[[181 140 145 148 134 119 111 110 101  96  75  52]
 [106 104 121 136 138 132 147 152 171 174 170 185]
 [ 18  33  38  60  76  86 104 121 137 145 164 176]
 [ 96 103 108 115 115 107 112  99  99 104 103 119]
 [ 78  79  77  79  87  86  99  94 110 117 124 123]
 [ 52  61 102 114 125 151 155 163 170 192 199 210]
 [ 38  33  42  63  80  99 112 132 142 163 182 204]
 [100 109  97  99  95  91  86  87  80  79  90 100]
 [150 145 170 152 139 146 144 138 125 138 135 151]]	100

[[665 544 414 297 220 192]
 [228 313 430 560 682 771]
 [404 290 217 191 220 297]
 [745 808 816 773 688 568]
 [449 575 692 776 819 806]
 [818 773 676 556 423 311]]	806

[[197  92 128 144 165 117 137 151 143 116  97 115 103]
 [183 131 132 189 147 137 117 145 140 125 111 136  94]
 [192 146 165 241 110  99 131 163 148 111 101 125 151]
 [145  88 122  71 188 139 174 140 154 154 123 136 153]
 [179  78 100  98 201 152 136 134 143 140 104 133  74]
 [199  96 110 147 183 148 120 141 141 129 101 132  60]
 [ 54 161 128  61 108 154 130 109 111 148 186 139 148]
 [115 181 170 142  78 118 128 145 115 114 178 117 162]
 [ 62 152 129  73 122 152 144 113 126 157 171 148 167]
 [163 113 102 133 177 167 113 127 135 142 120 146  59]
 [ 90 148 130  67 107 139 117 119 101 122 177 116 116]
 [ 60 152 120  85 134 164 143 107 133 168 163 163 164]]	116

[[5669 4895 2857 3812 7833 4784 3330 5254 6494 3991 5819 4314 5570]
 [6681 4895 2857 3812 7833 4784 3330 5254 6494 3991 5819 4314 5570]
 [6681 8182 2857 3812 7833 4784 3330 7119 6494 3991 5819 4314 5570]
 [6681 4895 2857 3812 7833 4784 3330 5254 6494 3991 5819 4314 5563]
 [6681 4895 2857 3812 5418 2094 3330 5254 5526 3991 7704 2093 6050]]	5563

[[73 53 77 97 59 71]
 [40 93 75 25 54 55]
 [70 58 75 74 17 89]
 [68 61 71 70 18 89]
 [85 30 29 33 47 14]
 [63 60 74 72 23 93]
 [89 39 43 46 58 17]]	93
---
7,6,2,3,1,4,5 Answer: 3, 7

-985,-148,-900,-279,931 Answer: -900, 931

20,3,75,85,62 Answer: 75, 85

-38,10,-33,-43,-8,39,-12 Answer: -43, 39

3465,4084,5351,8211,2743 Answer: 5351, 8211

6,1,7,1,3
2,4,0,2,2
4,2,2,1,3
Answer: 0, 7

87,8,37,61,45 Answer: 37, 87

150,83,64,150,155
50,79,47,159,120
148,206,178,43,98
Answer: 47, 206
---
[-55 -35 -42 -26  23 -25 -70] -> -70
[ 12 -90  49 -25] -> -25
[-13 -74 -66 -37] -> -37
[ 23   0 -69 -20 -31] -> -31
[ 64 -24  73 -14  53  43] -> 43
[-64 -74 -27 -36] -> -36
[-11  91 -73  38 -29] -> -29
[86 31 68 83] -> 83
[-11  -7  14  19  -9  69] -> 69
---
[37 89 82 14  9] 89, 82

[215 236  60 117 105] 236, 215

[[796 776 295 417 723]
 [232 130 338 317 226]
 [227 374  59 126 235]] 796, 776

[306 684 602 226 500 630 803] 803, 684

[[434 730 322 285]
 [244 868  46  61]
 [267 957  29  16]] 957, 868

[[122  57  75 169 217  28 101]
 [152  65 203 213  77  82 112]
 [117  56 143 147 116  75  47]] 217, 213

[[249 138 305 807]
 [142 527 224 488]] 807, 527

[29 16 42 76 38 14] 76, 42

[[ 756  255 -734  395 -734]
 [ 909  282 -687  265 -687]] 909, 756

[[138 228 216 160 180]
 [175  52  58 144 112]
 [168  62  71 146 119]] 228, 216
---
[[2, 89, 4, 29, -5], [0, 18, 28, 50, 76], [24, 70, -1, 2, 63]] | 4
[[-2, -5, 9, 0, 4, 0, -6], [0, -68, 2, -8, 1, 0, -9], [8, -66, -2, -8, 0, 2, -4]] | 9
[[-33, 72, 51, 0], [-77, 2, -63, -43], [85, -3, 68, 47]] | 51
[[23, 37, 28, 43], [56, 17, 63, 11], [57, 71, 93, 89]] | 28
[[-14, -1, -6, -26, -86, -66, 3], [-69, -2, 38, -50, -47, -45, -39], [19, -28, -18, 11, 11, -8, 23]] | -6
[[-31, -32, 19, -31, -32, -31, 12], [-44, -48, 86, -42, -54, -43, 74], [-1, -2, 9, 0, -5, -1, 2]] | 19
